Here is a tiny trained network, its code and every weight. The questions are about switching its units off for an input and a target symbol, where a switched-off unit gives its printed mean instead of its output.

import numpy as np


def w(rows, s, z=0):
    codes = np.array(rows[::2]) - 128.0
    scale = np.full(codes.shape[1], s)
    scale[-1] = z or s
    return codes * scale


def f(y):
    return y / 2 * (1 + np.tanh(0.7978845608 * (y + 0.044715 * y**3)))


def softmax(a):
    e = np.exp(a - a.max(-1, keepdims=True))
    return e / e.sum(-1, keepdims=True)


def log_softmax(a):
    a = a - a.max(-1, keepdims=True)
    return a - np.log(np.exp(a).sum(-1, keepdims=True))


def net(x, mask):
    ids = ['ΘΨβγξτω'.index(c) for c in x.split()]
    T = len(ids)
    res = E[ids] + P[:T]
    u = 0
    for l in range(2):
        q, k, v = (res @ M[l].T for M in (Q, K, V))
        z = softmax(np.where(np.tri(T) > 0, q @ k.T / 2**0.5, -1e9)) @ v
        res = res + np.where(mask[u], z, O[l][:, -1]) @ O[l][:, :-1]
        u += 1
        y = f(res @ A[l][:, :-1].T + A[l][:, -1])
        res = res + np.where(mask[u : u + 12], y, B[l][:, -1]) @ B[l][:, :-1]
        u += 12
    return log_softmax(res[-1] @ U[:, :-1].T + U[:, -1])


Q, K, V, O, A, B = {}, {}, {}, {}, {}, {}
E = w([
[60,96,125],'Θ',
[132,62,24],'Ψ',
[87,132,139],'β',
[183,86,23],'γ',
[185,218,128],'ξ',
[221,184,86],'τ',
[133,254,180],'ω',
],0.009)
P = w([
[129,123,131],'0',
[85,168,84],'1',
[96,155,106],'2',
[95,157,110],'3',
[184,32,244],'4',
[120,112,165],'5',
[122,112,165],'6',
],0.011)
Q[0] = w([
[60,218,26],'L0H0',
[99,221,7],'L0H0',
],0.017)
K[0] = w([
[219,39,247],'L0H0',
[186,20,252],'L0H0',
],0.016)
V[0] = w([
[250,83,91],'L0H0',
[88,79,127],'L0H0',
],0.016)
O[0] = w([
[199,21,246,97],'L0H0',
[178,140,86,1],'L0H0',
],0.014,0.0022)
A[0] = w([
[97,172,190,82],'L0N0',
[243,252,170,68],'L0N1',
[106,120,127,86],'L0N2',
[79,81,121,94],'L0N3',
[99,109,130,104],'L0N4',
[172,137,110,109],'L0N5',
[108,120,124,3],'L0N6',
[110,149,141,40],'L0N7',
[150,139,97,119],'L0N8',
[203,124,112,107],'L0N9',
[107,128,130,74],'L0N10',
[169,31,13,2],'L0N11',
],0.013,0.0041)
B[0] = w([
[200,132,118,202],'L0N0',
[165,16,2,253],'L0N1',
[155,118,146,119],'L0N2',
[157,168,155,137],'L0N3',
[151,146,144,125],'L0N4',
[81,121,94,125],'L0N5',
[196,101,140,98],'L0N6',
[185,94,135,130],'L0N7',
[94,95,136,150],'L0N8',
[78,90,133,173],'L0N9',
[161,111,144,120],'L0N10',
[162,37,24,198],'L0N11',
],0.017,0.0044)
Q[1] = w([
[137,49,66],'L1H0',
[3,84,144],'L1H0',
],0.0066)
K[1] = w([
[2,66,176],'L1H0',
[126,122,100],'L1H0',
],0.0083)
V[1] = w([
[25,131,149],'L1H0',
[9,89,151],'L1H0',
],0.012)
O[1] = w([
[253,106,140,4],'L1H0',
[241,168,123,181],'L1H0',
],0.0064,0.0044)
A[1] = w([
[120,103,148,63],'L1N0',
[93,140,175,249],'L1N1',
[133,173,123,232],'L1N2',
[72,189,228,38],'L1N3',
[130,177,117,100],'L1N4',
[93,222,192,126],'L1N5',
[128,108,175,253],'L1N6',
[138,130,57,48],'L1N7',
[147,171,221,3],'L1N8',
[163,125,215,94],'L1N9',
[105,158,69,65],'L1N10',
[156,248,194,119],'L1N11',
],0.012,0.0064)
B[1] = w([
[146,146,179,129],'L1N0',
[144,113,33,163],'L1N1',
[62,131,67,169],'L1N2',
[26,65,138,154],'L1N3',
[74,64,130,137],'L1N4',
[214,84,204,158],'L1N5',
[227,203,120,173],'L1N6',
[78,132,190,255],'L1N7',
[119,5,138,131],'L1N8',
[52,185,144,145],'L1N9',
[174,144,184,220],'L1N10',
[176,223,180,140],'L1N11',
],0.025,0.0097)
U = w([
[141,139,3,198],'Θ',
[157,119,216,2],'Ψ',
[224,69,142,122],'β',
[124,2,118,84],'γ',
[179,201,118,194],'ξ',
[146,133,186,68],'τ',
[24,195,70,187],'ω',
],0.0061,0.004)

Each question gives the input, a string of symbols that net reads in full, and the target symbol t.
The units are the heads (2 rows each of Q, K, V and O) and the neurons (one row each of A and B). Each row of codes is followed by its name. A weight is (code - 128) times the scale printed after its matrix; where a second scale follows, it is the last column's (O, A, B and U).
mask holds one flag per unit, layer by layer, with each layer's heads first. A switched-off unit (its flag False) gives its mean, the last column of its rows in O or B, instead of its output. The means were averaged over made-up inputs and are rounded, as every weight is.
A unit's drop is (log p(t) with every unit on - log p(t) with that unit switched off) / (log p(t) with every unit on - log p(t) with every unit switched off).
The circuit of an input: a set's keep is (log p(t) with only the set's units on - log p(t) with every unit switched off) / (log p(t) with every unit on - log p(t) with every unit switched off). Starting from the 12 units with the biggest drops (on a tie, the unit counted first), units are removed one at a time, each time the one whose removal leaves the highest keep (on an exact tie, the one counted first), for as long as the keep stays at least 0.8.
units of the circuit, in order: the units of the circuit, biggest drop first
unit that matters most: the unit with the biggest drop
top k neurons: the k neurons with the biggest drops, biggest first
top k neurons in layer l: the k neurons of layer l with the biggest drops, biggest first
input Ψ ξ ω ω γ τ, target ω: top 3 neurons	(L0N11; L1N5; L1N6)
input ξ Ψ β, target β: unit that matters most	L1N5
input τ β ω, target ξ: top 3 neurons	(L1N6; L1N9; L1N7)
input γ Θ Θ ξ γ, target Ψ: top 3 neurons	(L1N10; L0N11; L1N7)
input Θ Ψ Ψ ω ξ, target γ: top 2 neurons in layer 0	(L0N1; L0N9)
input Ψ β ω, target γ: units of the circuit, in order	(L0N1; L0H0)
input ω β γ ω β, target γ: top 3 neurons in layer 0	(L0N0; L0N1; L0N11)
input ξ Ψ Ψ, target Θ: top 2 neurons	(L0N1; L1N7)
input τ β τ β, target Ψ: units of the circuit, in order	(L0N1; L0N11; L1N5)
input Ψ ω ξ ξ, target γ: units of the circuit, in order	(L0N1; L0H0; L1N6)
input Ψ Θ γ Ψ Θ β, target ξ: top 3 neurons	(L0N9; L1N11; L0N1)
input γ β τ ξ, target β: top 2 neurons	(L0N1; L1N6)
input Ψ β β β Θ, target ξ: top 4 neurons in layer 0	(L0N1; L0N11; L0N9; L0N0)
input Θ ω ω γ, target Ψ: units of the circuit, in order	(L1N7; L1N10; L0H0)
input τ Θ τ, target ξ: top 2 neurons	(L1N6; L1N9)
input ω ω γ, target ω: top 2 neurons	(L0N1; L1N5)
input ξ γ τ ξ, target Θ: top 3 neurons	(L1N7; L1N10; L0N11)
input γ Θ τ, target β: top 2 neurons	(L0N1; L1N6)
input τ Θ τ Θ, target Ψ: top 4 neurons in layer 1	(L1N9; L1N8; L1N11; L1N3)
input ξ τ γ ξ τ, target ξ: top 3 neurons	(L1N6; L0N11; L1N9)
input ξ τ β τ, target Θ: top 4 neurons	(L1N7; L0N11; L1N10; L1N5)
input Θ β τ, target Ψ: top 3 neurons	(L1N7; L1N10; L0N1)
input Ψ Ψ Θ, target Θ: top neuron	(L1N1)
input Ψ ω Ψ Ψ, target γ: unit that matters most	L0N11
input τ ω ξ, target ξ: top 2 neurons in layer 1	(L1N6; L1N9)
input Ψ ξ ω Θ, target γ: top 4 neurons in layer 0	(L0N11; L0N1; L0N0; L0N8)
input γ Ψ γ γ, target β: top 3 neurons in layer 1	(L1N6; L1N7; L1N2)
